Each row is followed by its group and then its class within the group.
[-30.8  11.2  24.7 -36.6 -27.6 -40.8 -13.0  54.5 -15.3 -26.9  -4.9  -2.7
  -9.5   8.7  26.4   7.2  13.9   0.7   8.7  12.5 -13.4  17.7  12.7 -36.2
  27.6  -0.9   5.3  11.0  12.2   3.1 -13.3   3.4  30.4 -32.8  16.3  -5.0
  31.3  14.4  21.9 -12.9  -9.6  -9.9   7.8  10.4  12.2   3.1  22.7  25.4
 -10.4  32.2   0.6  13.8   8.0  -1.3 -15.5 -23.9  -6.5 -10.7  21.6 -26.1
  57.5  -9.7 -22.4  -0.1 -43.4  -6.3  -0.9   9.5   2.7  -1.3  32.3 -45.3
  10.0  67.9   5.0  44.1  10.8  12.3] => bigor/M
[ -6.7 -18.2 -12.7 -16.3   0.8   1.8  12.9  23.1  49.2   4.9   6.5  30.1
  -4.3  -8.5   0.9  34.8   7.6  -4.9  -7.6 -21.8 -39.1  19.8  -9.9 -38.6
  -4.6 -25.7  18.6  17.0  18.0  27.2 -15.4  -5.4   4.5  -4.4   2.1 -14.8
  10.2 -23.7  43.1 -25.4  26.1  -7.6 -15.0 -22.9  -3.7  17.0 -20.6  -0.8
  16.7  34.0 -21.7 -34.2 -11.4  28.5 -37.3 -18.4 -28.3  -6.0 -34.4  17.5
 -38.4 -47.7  37.3  24.8  43.6 -20.8  13.3  29.1  -8.6  55.6  15.9 -24.2
   7.1  37.8  13.2  79.3  28.3  -8.1] => Val/S
[-17.3   4.2   9.2 -32.3 -32.0 -12.1   3.0  39.3 -10.1 -21.7  -7.9  12.4
  -3.3  11.1  29.8   4.0  41.5  -0.1  12.8  12.3  -1.2  14.7   4.4 -19.5
  20.2  10.3   6.1  14.1  -0.1   0.4  -7.2  -0.7  24.3 -34.1   0.5   5.7
  23.0   5.9  45.8 -29.8  -9.4  -4.7  34.6   3.5  23.7   4.5  10.1  27.2
   5.2  41.4 -19.5  -3.7  28.7   4.6   7.3 -27.0  -8.0 -11.9  -0.3 -33.5
  46.7 -25.3 -14.5   3.0 -46.5  -8.4 -14.1  27.7   3.6   7.9  21.3 -27.7
  21.0  64.1  25.3  31.8  -0.2  11.2] => bigor/M
[-12.8 -29.6  -0.6 -14.2  -2.0  -6.0  14.9  13.6  30.3   2.1  -4.7  24.0
   2.1  -5.4   2.8  28.9  -6.0   0.3  -8.3 -16.8 -31.9  12.5 -13.5 -39.3
   4.0 -27.2  11.1  -1.9  23.7  38.2  -3.9  -3.5  10.6 -10.4  -1.5 -17.2
   0.6 -16.0  32.5  -9.9  14.3  -6.6 -11.5 -19.0  -7.9  13.6 -12.8   2.9
  16.0  26.2 -18.1 -24.1 -19.4  25.5 -26.5 -11.8 -24.5   0.1 -22.4  15.3
 -32.0 -33.6  24.3  30.0  34.9 -25.1  17.6  13.6  -8.6  42.8  15.0 -27.9
   5.2  35.3   7.1  58.3  29.0   2.2] => Val/S
[-27.0  19.6  26.3 -32.3 -36.5 -18.0  -4.9  37.3  -8.8 -26.8  -1.3   0.0
 -18.0   9.0  21.2   4.3  26.3  -2.9  10.1   2.8 -12.0   6.0  -6.1 -26.0
  18.4  -8.0   3.9  22.4   8.0  -9.2 -11.9 -18.5  29.8 -28.6   2.1   1.3
  26.7  -0.5  37.5 -24.0  -3.0 -10.3  16.3  -0.1  26.5  12.7   7.6  29.3
  -5.1  32.0  -4.7  -2.2  13.9   2.0  -7.5 -23.4 -15.3 -15.0   3.4 -31.7
  57.0 -15.9 -15.9   2.1 -30.9   1.7  -8.3  17.7   3.8  -2.0  23.6 -26.8
  18.6  70.7  25.2  43.8  -0.2   0.9] => bigor/M
[ -7.7 -15.7  12.7  -7.4   5.4  11.7  10.2  18.5  -3.3  -4.0 -18.2   3.9
  -3.2   9.9  -3.9  26.5  62.2   0.1  11.0   3.3   4.3   5.8  10.9  17.3
   3.5   2.6   7.8  -1.3 -10.5   8.1  10.9  -7.1  24.9 -15.8   5.3  -1.9
  12.2 -14.5  42.3 -20.2   5.8   7.6  34.3  -3.4   9.8  -0.6   1.1  13.7
  19.4  31.2 -19.7  -0.7  28.9  -1.1 -16.7 -20.4 -34.3  -4.0  -9.9 -15.6
  12.2 -14.0  -4.7  -1.9 -15.1  -4.3   7.9  46.3   0.9   3.2  -3.1   5.1
   9.4  21.1  34.4  -2.7  -2.9   9.0] => Fidez/N
[ -2.2 -55.2  11.1  17.7 -12.3   0.6   0.7  21.1 -12.6 -15.0 -28.7  20.1
   9.8  -4.3 -23.9  16.4  -5.2  -5.5   0.6 -48.4 -12.2  -2.9 -36.2  -7.6
  -3.0  -2.0 -24.3  -3.1   4.6 -15.8  17.6 -15.5   5.0  -3.2  33.1 -19.8
 -16.9 -12.5  33.3   3.1  30.5  -8.7  32.5  -8.2 -17.0   2.8  -0.9  18.4
  21.7   9.5 -29.1   2.0  -9.9  39.5 -20.0  -4.2  -2.1   1.0 -17.8   9.6
   1.2  -7.1   4.3  24.6  37.0  -6.3  33.5 -31.1  40.8 -13.6 -12.2  12.8
  13.8   2.7   1.6   5.6  -5.9 -27.3] => rab/H
[ -8.0 -32.7   8.3 -14.5   0.2  13.9  12.2  10.4 -11.6  -5.6 -26.0   2.5
  -3.6   4.0  -0.1  16.0  62.4   0.2  26.3  15.8   8.0   4.8  19.6  12.1
  -0.4   3.3  13.9 -15.5  -6.0  11.5  -2.5  -5.8  34.0 -12.7   4.9   0.0
  17.8  -9.8  49.1 -13.0   0.2   7.4  45.8  -3.7  21.6   1.8 -10.8  19.6
  21.5  46.5 -13.6 -17.8  25.6   8.2  -9.1 -25.8 -44.0  -4.4 -14.2 -18.2
  18.6  -8.8  -4.8  -0.1 -18.9  -7.3   9.1  46.4  -0.1  -0.4   9.8  -2.2
   3.1  30.8  31.3  -5.7  -6.1  11.9] => Fidez/N
[ -4.4 -65.5  -1.4  13.4   4.0  -9.9  -1.8   6.5 -18.7  -0.8 -21.4  13.0
  16.8 -11.1 -11.4   1.8 -19.8   1.2  -5.6 -28.6  -6.9  -7.1   2.2  -3.2
   5.6  -5.2 -23.0 -29.1  -0.8 -13.4  19.6  12.4   7.7   8.1  35.4  -7.4
 -19.6  11.2  11.9  27.7  12.6  -2.3  28.3   5.5 -22.6  -5.6   9.9  15.3
  22.8   0.0 -17.6  15.0 -28.4  22.4 -13.5   1.2  11.0  21.2   1.5  10.3
  -5.0  15.0  -7.0  18.4  26.9  -3.3  30.1 -40.7  18.9 -22.3  -6.6  -1.6
  -0.1 -11.9 -20.9 -25.7   1.5  -9.1] => rab/H
[  3.0 -16.4   4.1   8.6   0.5  14.1  -4.6  29.6 -11.9   0.7  -9.8   1.7
   1.2  -1.3 -16.1   6.0  18.3  -4.1  -5.1 -36.6  -0.4  -0.4 -26.3   6.6
  -3.8   0.6 -18.7  12.9  -7.9  -9.8  15.8  -5.0   0.1 -10.4  18.9 -11.9
 -16.3  -4.1  39.2 -17.7 -18.4  -5.7  29.7   0.6  -9.7   7.9   6.3  26.4
  15.4   8.9 -18.2   5.4   1.1  17.9 -17.4  -8.9  23.9   7.3  -4.8   1.6
  28.0  -8.7  -2.2  14.7  13.9   4.7  11.6 -10.3  31.9  -6.2 -19.8  17.4
  15.2  -3.5  11.6  -8.4 -10.3 -10.1] => rab/W
[ -5.7 -57.2  -1.0   1.6   8.1  22.0   9.8  16.2  -6.5   6.3 -21.1   3.7
   4.1   8.9  -2.8  15.3  59.0  -7.7  16.7   6.7   8.8  18.9  23.9  20.9
   8.0  -4.3   9.9 -16.1 -19.7   9.5  19.2  -3.0  25.7 -14.0   9.2  -3.5
   8.5 -12.3  47.1  -4.2   2.9  10.3  39.1  -1.9   9.1 -10.4  -2.5  16.0
  21.1  31.4 -20.4  -4.9  12.7   0.7 -13.7 -18.0 -35.1   5.8 -11.0 -10.7
  11.6   8.3  -8.6   1.9  -9.0  -4.2  14.7  47.1   4.0  -0.3  -4.2  -8.0
   2.9  23.7  29.6  -2.0  -0.7  12.5] => Fidez/N
[-13.8   3.6  45.0 -13.3  -9.6   8.9  25.0  20.3  -2.7 -15.4 -24.5   4.6
 -12.5  12.5 -12.3  32.9  74.0   1.9   7.3  -1.4   2.7  15.0   1.4  10.9
  -1.7   6.9   8.7  12.1  -7.6   0.1   8.3 -31.1  32.2 -25.5   6.1 -15.6
  30.3 -43.2  58.1 -24.7   5.2  -1.8  38.1  -7.0  12.4  10.8  -9.4  21.2
   4.3  26.2 -18.8  -3.4  47.5  11.9 -44.4  -6.3 -56.4 -20.4 -14.0 -18.7
  40.9 -20.1  -4.4  -4.2  -6.2  -8.4  20.2  54.1  32.2  15.7   3.1  21.5
  10.4  33.8  54.1  23.1   2.9   6.3] => Fidez/N
[-22.7  30.2  42.4 -23.5 -15.8 -20.3   5.3  10.6 -18.4 -20.7 -12.5 -20.1
 -28.1  17.4   5.8  19.6  53.5   7.0  12.7  31.5   6.9  12.8  35.0   6.8
  24.8   9.0  16.7   7.0   2.3   2.8   1.0  -9.6  23.6 -22.4   5.6  -7.8
  44.7 -16.2 -30.7  10.7 -19.0   7.9   2.8  11.9  13.1 -25.7  11.8  -1.4
 -17.7   3.4  10.9  28.5  34.6  -5.0 -39.8  13.6 -49.3 -17.8  11.7 -34.6
  64.4   8.4 -31.7 -28.1 -47.8  -6.3   5.2  43.0  13.5 -17.3  13.5   0.6
   1.1  36.1  24.3  -4.4  10.7  17.9] => Fidez/C
[-16.3 -14.1   9.9 -15.9   1.1   5.4   4.8  32.3 -10.9  -5.1 -14.9 -17.8
 -19.2  -5.1   6.6   5.7  69.2  -0.3  12.8  20.3  15.5   4.5  24.0  14.2
  14.8   1.8   5.1  -0.8 -11.1  11.1  10.2   0.7  25.7 -23.1   0.8  -1.3
  15.5 -11.2  49.0 -20.0  -3.2   9.6  36.0   2.6  11.3  -4.8   3.5  21.4
  18.6  32.0 -14.5   5.0  22.7 -18.6 -13.9 -20.2 -32.7   3.6  -3.6 -24.4
  26.7  -7.7 -10.5  -0.4 -26.9  -3.2   5.4  52.1   3.3   8.4   0.5  -9.4
  12.6  39.8  32.3   4.4  -1.2  14.2] => Fidez/N
[-12.1   7.2  17.8 -26.4 -15.8  -5.5   0.2  30.5 -12.3 -14.5 -10.4  -6.6
 -20.0  11.9  13.7   7.6  51.4  -2.3  16.0  18.1   3.5  14.9  20.9   0.2
  20.9   6.9   9.1   1.4  -5.2  -0.8  -1.8  -0.8  25.3 -28.2   2.8  -4.0
  21.5 -15.9  31.5 -22.2  -9.3   9.1  25.3   6.3  15.0  -4.9  12.4  16.3
  -3.2  25.7  -1.7   6.1  22.5  -5.3 -10.1 -11.5 -25.9  -1.7   6.0 -26.1
  45.1  -2.4 -21.2  -7.0 -44.8   1.6  -2.7  41.2   2.0  -8.1  15.1 -11.6
   4.6  48.1  26.2  12.0   1.5  18.3] => Fidez/C
[-15.9 -24.5   3.2  -6.6   4.7   7.2  12.0  28.5  -5.2  -1.2 -16.7   2.7
  -9.4  10.9   8.2  12.0  55.0   2.8  11.3   7.0   7.4   6.0  22.7  10.4
  12.6  -1.7   7.9 -10.7 -11.8   9.6  11.0   2.4  23.6 -33.3   6.2   0.2
   4.5  -3.3  43.0 -12.4   1.0   5.3  27.3   4.3  10.9  -4.1  13.3  15.4
  19.4  35.9 -17.4   4.0  20.2  -5.6  -8.8 -19.6 -23.0   5.4  -3.7 -16.1
  21.0   0.5  -6.6  -2.7 -21.8  -4.9  14.6  38.5   3.7   9.6   1.8 -12.3
   5.0  35.9  12.2   0.5  -2.3  12.3] => Fidez/N
[ -3.5  -4.0 -10.9  -8.9   3.9  -6.7   9.8  10.8  42.5   9.0  11.7  19.4
  -2.0  -8.0   3.6  25.9  -7.8   4.8 -14.4  -5.9 -32.4  16.7  -5.8 -32.9
  -6.1 -20.9  20.2  11.5  14.3  22.7 -18.0  -7.7   3.1  -5.2 -13.4 -12.2
   8.3 -19.9  21.9 -14.8   7.9 -11.2 -26.6 -18.1  -2.1  11.4 -15.4 -10.4
   2.9  14.4 -14.9 -25.6 -18.7  17.0 -27.3  -0.7 -20.7  -5.3 -19.8  -1.1
 -26.1 -35.4  32.8  11.0  33.7 -14.1   3.1  26.1 -17.9  52.7  15.9 -25.5
  -5.2  25.0   6.1  65.7  29.2  -3.0] => Val/S
[-25.3  11.5  30.5 -31.6 -32.3 -30.9  -6.6   9.1 -22.8 -26.8 -16.3  -9.4
 -13.0   6.5  29.6  -3.0  30.8   7.5  23.9  35.8   5.0  13.7  25.4 -12.7
  23.5  10.4  11.0  -5.2   5.7   2.6  -7.9  -1.7  34.2 -24.4   3.9   9.4
  32.3  13.1   7.3  -6.1 -17.4  -1.4  20.4   9.8  23.5  -2.3   8.7  12.4
 -14.1  22.5  10.8   5.6  18.4  -2.6  -1.9 -12.1 -14.7 -13.4  18.3 -41.6
  66.7  -5.7 -30.9 -14.2 -56.4  -1.6  -8.4   3.6  -2.2 -19.3  27.9 -29.8
   0.8  51.7  11.1   9.4   2.5  14.6] => bigor/M
[ -5.5 -66.6   9.2  16.1  -8.7   0.1   2.4  17.8 -15.3 -12.2 -38.1  14.8
  13.9  -4.1 -21.5  11.9  -9.1  -1.0   4.6 -43.8  -7.8   0.4 -20.8  -7.4
  -0.3  -2.2 -31.8 -13.9   1.4 -18.7  31.6  -4.9  11.4   3.0  37.5 -14.2
 -14.0  -6.1  35.4  17.5  27.3  82.8  46.4  -3.4 -15.9  -7.4  -9.1  14.3
  24.1   7.6 -28.2   3.1 -15.8  40.7 -23.6  -5.9  -1.1   8.3 -16.6  12.9
  -0.4   4.8  -1.9  20.2  37.2  -5.7  35.6 -39.2  31.0 -23.9  -6.4  15.4
   7.3  -8.1 -10.4  -3.9  -0.2 -20.7] => rab/H
[-10.5 -22.1   4.2 -15.2  -0.8  20.3  14.2  39.6  -2.1   3.3 -15.9  10.7
  -9.0  16.0   9.2  15.0  87.1  -7.5  25.7   5.8   3.9   7.9  18.0  18.1
  15.9  -8.7  16.3  -6.3 -18.8  10.9   3.8  -6.2  28.0 -26.2   3.6   4.0
   9.4 -17.8  68.6 -26.2   4.2   2.1  52.7  -2.8  23.2  -3.8  -0.6  29.0
  23.1  56.9 -21.0 -11.5  10.2 -16.4 -14.8 -36.5 -39.3  -3.2 -18.0 -28.2
  33.5  -7.6  -0.1   1.8 -14.2  -6.9   7.4  72.7   6.3   5.2  10.1 -15.5
  13.3  59.2  40.4  18.3  -9.3  13.3] => Fidez/N
[-27.0  27.7  34.8 -35.3 -39.6 -13.4  -1.9  32.4 -23.8 -27.7  -7.2   1.6
 -26.2  19.1  23.2   7.9  58.3  -3.0  28.9  21.5   2.3   8.8  25.0  -4.2
  24.3  19.9  14.7  12.9  -3.4  -7.0  -3.8 -20.8  37.9 -32.9   8.8   5.7
  40.7  -7.5  42.4 -15.2  -8.2  -2.3  38.8   6.8  31.3   4.2   3.5  29.6
 -13.9  46.1   2.9  -8.7  32.1 -10.5  -8.3 -26.4 -23.8 -29.8   3.9 -47.1
  85.0  -6.2 -27.4 -17.5 -56.3   0.3 -12.0  33.2   6.2 -21.3  24.2 -23.7
  15.0  70.2  38.5  31.2 -10.8  14.2] => bigor/A
[ -4.0  27.5  10.7 -16.6 -21.0  -1.3  15.5  -1.5  48.5  -0.6   4.8  20.1
 -15.4  -3.1  -4.3  39.4  11.3  -4.2  -6.3 -20.9 -36.0  18.1 -30.5 -32.5
  -3.1 -18.6  22.3  26.5  22.1  11.6 -24.5 -41.0   4.2  -8.5  -9.8 -20.7
  26.1 -35.0  21.9 -21.4  15.9  -9.5 -31.4 -25.6   2.9  14.1 -35.6 -11.0
   0.5  15.2 -14.2 -41.6   2.8  22.0 -56.5   2.7 -49.8 -26.6 -32.4  12.8
 -13.4 -43.4  33.1  28.1  38.5 -17.1  16.5  34.4  -6.6  48.8  25.6   2.2
  -0.4  38.8  23.7  84.2  24.3  -7.4] => Val/S
[ -8.5 -36.9  -3.5 -12.8   6.7 -16.4   6.0   5.0  42.6   9.4   0.3  25.2
  11.1 -12.8   9.6  23.3 -17.3   2.7   2.0   2.3 -23.9  12.7   8.1 -39.3
   1.1 -26.4  16.1 -12.0  20.2  20.2 -14.6   4.9  13.2   0.6  -8.9  -5.1
   1.8  -3.7  17.3   1.7   3.9  -1.1 -35.8 -17.1 -10.7  10.9 -20.1  -9.2
  18.3  20.9 -21.6 -26.0 -22.4  20.1 -24.5 -12.7 -20.0  -1.9 -16.2  13.2
 -49.9 -37.5  36.4  15.2  27.6 -18.9  12.3  14.9 -30.1  52.4  17.4 -41.8
  -9.0  29.8  -5.0  55.3  28.3   6.5] => Val/J
